Below is a small trained network, with its code and all its weights. Each question gives an input and a target symbol and asks what happens when units are switched off, that is, made to give their printed mean instead of their output.

import numpy as np


def w(rows, s, z=0):
    codes = np.array(rows[::2]) - 128.0
    scale = np.full(codes.shape[1], s)
    scale[-1] = z or s
    return codes * scale


def f(y):
    return y / 2 * (1 + np.tanh(0.7978845608 * (y + 0.044715 * y**3)))


def softmax(a):
    e = np.exp(a - a.max(-1, keepdims=True))
    return e / e.sum(-1, keepdims=True)


def log_softmax(a):
    a = a - a.max(-1, keepdims=True)
    return a - np.log(np.exp(a).sum(-1, keepdims=True))


def net(x, mask):
    ids = ['ΔΘΛΦαβγεζηξπστψω'.index(c) for c in x.split()]
    T = len(ids)
    res = E[ids] + P[:T]
    r = res
    for j in range(2):
        rows = slice(3 * j, 3 * j + 3)
        q, k, v = (r @ M[0][rows].T for M in (Q, K, V))
        z = softmax(np.where(np.tri(T) > 0, q @ k.T / 3**0.5, -1e9)) @ v
        o = O[0][rows]
        res = res + np.where(mask[j], z, o[:, -1]) @ o[:, :-1]
    y = f(res @ A[0][:, :-1].T + A[0][:, -1])
    res = res + np.where(mask[2:26], y, B[0][:, -1]) @ B[0][:, :-1]
    return log_softmax(res[-1] @ U[:, :-1].T + U[:, -1])


Q, K, V, O, A, B = {}, {}, {}, {}, {}, {}
E = w([
[170,94,172,110,209,100],'Δ',
[135,135,113,190,186,122],'Θ',
[43,98,138,162,131,119],'Λ',
[97,154,61,214,129,159],'Φ',
[187,80,161,197,131,165],'α',
[171,114,116,129,220,51],'β',
[194,140,97,207,167,172],'γ',
[156,101,86,34,87,137],'ε',
[125,89,177,173,153,125],'ζ',
[191,149,98,139,220,112],'η',
[151,173,73,143,178,173],'ξ',
[130,150,53,148,173,87],'π',
[145,111,98,249,128,157],'σ',
[98,87,127,214,92,177],'τ',
[40,122,73,158,139,92],'ψ',
[83,88,130,131,165,59],'ω',
],0.02)
P = w([
[188,2,82,54,204,185],'0',
[38,100,124,163,188,137],'1',
[48,105,125,167,184,131],'2',
[34,102,121,162,191,139],'3',
[40,99,123,163,191,135],'4',
[43,101,125,161,191,139],'5',
[40,104,121,161,188,134],'6',
[46,98,128,157,186,139],'7',
[39,99,124,166,197,135],'8',
[42,94,125,162,190,137],'9',
],0.007)
Q[0] = w([
[127,32,81,200,248,198],'h1',
[173,244,217,63,28,135],'h1',
[178,184,189,171,63,85],'h1',
[168,252,137,119,51,89],'h2',
[90,66,69,154,190,154],'h2',
[75,46,21,158,191,159],'h2',
],0.012)
K[0] = w([
[140,92,94,97,117,136],'h1',
[95,204,174,195,158,80],'h1',
[96,143,175,212,160,162],'h1',
[83,187,235,194,172,58],'h2',
[207,50,106,37,49,163],'h2',
[157,66,72,9,58,122],'h2',
],0.013)
V[0] = w([
[216,143,168,78,232,52],'h1',
[60,146,1,104,183,23],'h1',
[81,106,97,235,82,125],'h1',
[148,221,34,92,119,165],'h2',
[69,139,177,62,2,46],'h2',
[71,60,176,97,109,35],'h2',
],0.0094)
O[0] = w([
[146,134,162,191,63,20,129],'h1',
[111,32,5,108,128,79,188],'h1',
[111,185,62,130,222,170,155],'h1',
[208,85,28,57,17,164,114],'h2',
[143,2,196,132,125,207,6],'h2',
[73,21,200,151,187,112,114],'h2',
],0.0099,0.016)
A[0] = w([
[99,123,131,79,160,70,121],'n1',
[145,101,116,202,127,130,9],'n2',
[125,148,169,152,144,109,104],'n3',
[67,138,112,150,108,134,101],'n4',
[248,100,139,146,138,156,147],'n5',
[123,192,166,111,128,140,71],'n6',
[164,145,91,138,95,140,159],'n7',
[116,133,162,135,138,133,220],'n8',
[157,102,104,93,89,126,100],'n9',
[124,184,165,121,113,156,135],'n10',
[27,124,143,94,43,190,52],'n11',
[131,88,140,124,111,84,126],'n12',
[110,114,129,116,174,183,108],'n13',
[133,100,158,130,87,161,129],'n14',
[154,133,107,74,60,146,156],'n15',
[144,116,128,184,100,172,192],'n16',
[98,107,130,127,189,161,114],'n17',
[135,105,152,142,109,96,92],'n18',
[159,126,150,174,108,182,88],'n19',
[124,113,80,117,142,136,115],'n20',
[149,132,87,103,99,133,118],'n21',
[153,153,155,137,96,100,33],'n22',
[157,59,219,111,119,168,90],'n23',
[144,164,131,124,178,108,149],'n24',
],0.016,0.013)
B[0] = w([
[140,146,130,140,99,210,240],'n1',
[146,141,86,120,136,213,142],'n2',
[153,122,191,120,106,141,172],'n3',
[184,119,149,113,161,124,221],'n4',
[188,190,68,126,8,86,132],'n5',
[180,98,122,157,90,183,195],'n6',
[70,138,145,115,112,148,204],'n7',
[114,139,179,118,147,97,167],'n8',
[163,112,163,193,133,124,157],'n9',
[144,97,103,140,113,167,187],'n10',
[187,149,53,20,156,80,131],'n11',
[140,134,90,174,151,135,182],'n12',
[167,172,138,95,114,105,193],'n13',
[76,140,174,122,181,175,133],'n14',
[157,70,160,66,165,148,168],'n15',
[31,190,146,77,94,129,139],'n16',
[135,129,109,65,134,82,227],'n17',
[170,108,122,126,186,146,149],'n18',
[170,112,108,136,139,189,130],'n19',
[138,116,171,149,103,129,236],'n20',
[114,83,188,126,115,121,196],'n21',
[196,144,110,78,132,106,158],'n22',
[154,186,179,175,179,117,135],'n23',
[86,105,125,140,121,126,252],'n24',
],0.011,0.021)
U = w([
[191,163,197,149,159,71,113],'Δ',
[69,193,135,179,120,54,254],'Θ',
[100,149,199,80,212,31,133],'Λ',
[2,91,170,80,125,206,143],'Φ',
[188,124,175,173,115,214,59],'α',
[217,136,83,189,141,138,73],'β',
[182,154,101,81,20,183,68],'γ',
[206,79,186,97,152,166,40],'ε',
[85,145,235,171,162,111,176],'ζ',
[194,175,133,84,64,14,85],'η',
[139,131,214,55,71,96,107],'ξ',
[117,36,152,205,59,121,169],'π',
[101,141,82,202,133,232,79],'σ',
[182,196,150,67,208,212,93],'τ',
[160,56,27,48,158,110,170],'ψ',
[124,72,148,201,243,195,94],'ω',
],0.0066,0.0078)

Each question gives the input, a string of symbols that net reads in full, and the target symbol t.
The units are the heads (3 rows each of Q, K, V and O) and the neurons (one row each of A and B). Each row of codes is followed by its name. A weight is (code - 128) times the scale printed after its matrix; where a second scale follows, it is the last column's (O, A, B and U).
mask holds one flag per unit, heads first, then neurons. A switched-off unit (its flag False) gives its mean, the last column of its rows in O or B, instead of its output. The means were averaged over made-up inputs and are rounded, as every weight is.
A unit's drop is (log p(t) with every unit on - log p(t) with that unit switched off) / (log p(t) with every unit on - log p(t) with every unit switched off).
The circuit of an input: a set's keep is (log p(t) with only the set's units on - log p(t) with every unit switched off) / (log p(t) with every unit on - log p(t) with every unit switched off). Starting from the 12 units with the biggest drops (on a tie, the unit counted first), units are removed one at a time, each time the one whose removal leaves the highest keep (on an exact tie, the one counted first), for as long as the keep stays at least 0.8.
units of the circuit, in order: the units of the circuit, biggest drop first
most important unit: the unit with the biggest drop
top k neurons: the k neurons with the biggest drops, biggest first
which heads matter: for each layer, one digit per head in row order, 1 if its drop is at least 0.15 and else 0, layers parted by /
input ψ τ ω ψ ω, target ψ: most important unit -> h1
input ψ ε Φ β Δ τ τ Λ, target Λ: top 3 neurons -> n23, n11, n1
input ψ π β ε, target ε: units of the circuit, in order -> h2, n15
input β ζ ψ γ, target β: units of the circuit, in order -> h1, n2, n12, n18
input Φ ε γ, target γ: which heads matter -> 01
input ψ ψ ψ ψ ψ ψ ε Φ, target Φ: units of the circuit, in order -> h2, n16
input τ ψ ψ π ξ σ α, target τ: which heads matter -> 10
input ψ ψ Φ Φ, target ψ: which heads matter -> 11
input ψ ψ Φ Φ ψ Λ ψ τ Φ, target ψ: which heads matter -> 11
input ζ σ τ τ π, target ζ: units of the circuit, in order -> h2, h1
input ψ ε ψ τ ψ τ Φ ψ σ π, target π: which heads matter -> 11
input Δ ξ Φ σ ψ σ ψ τ, target Δ: units of the circuit, in order -> h1, h2, n22, n18
input Λ τ Φ γ Δ ψ, target Λ: which heads matter -> 01
input τ ψ σ ψ τ γ τ ψ ψ Φ, target τ: units of the circuit, in order -> h1
input ψ γ ε σ, target σ: top 3 neurons -> n2, n5, n14
input α β ψ τ ψ ω ω, target α: which heads matter -> 10
input γ π β τ Φ π τ σ, target γ: units of the circuit, in order -> h2, h1, n6
input Φ τ τ σ Φ Δ ψ Λ Λ ξ, target Φ: which heads matter -> 01
input π Δ Λ β ψ τ ψ, target π: which heads matter -> 11
input ψ ω Θ γ ψ Θ, target ψ: most important unit -> h1
input Θ ψ ψ ψ τ σ τ, target Θ: which heads matter -> 00
input α ψ Θ ψ Δ ψ τ, target α: which heads matter -> 10
input β τ Φ, target β: which heads matter -> 10
input η Δ τ, target η: units of the circuit, in order -> h1, h2
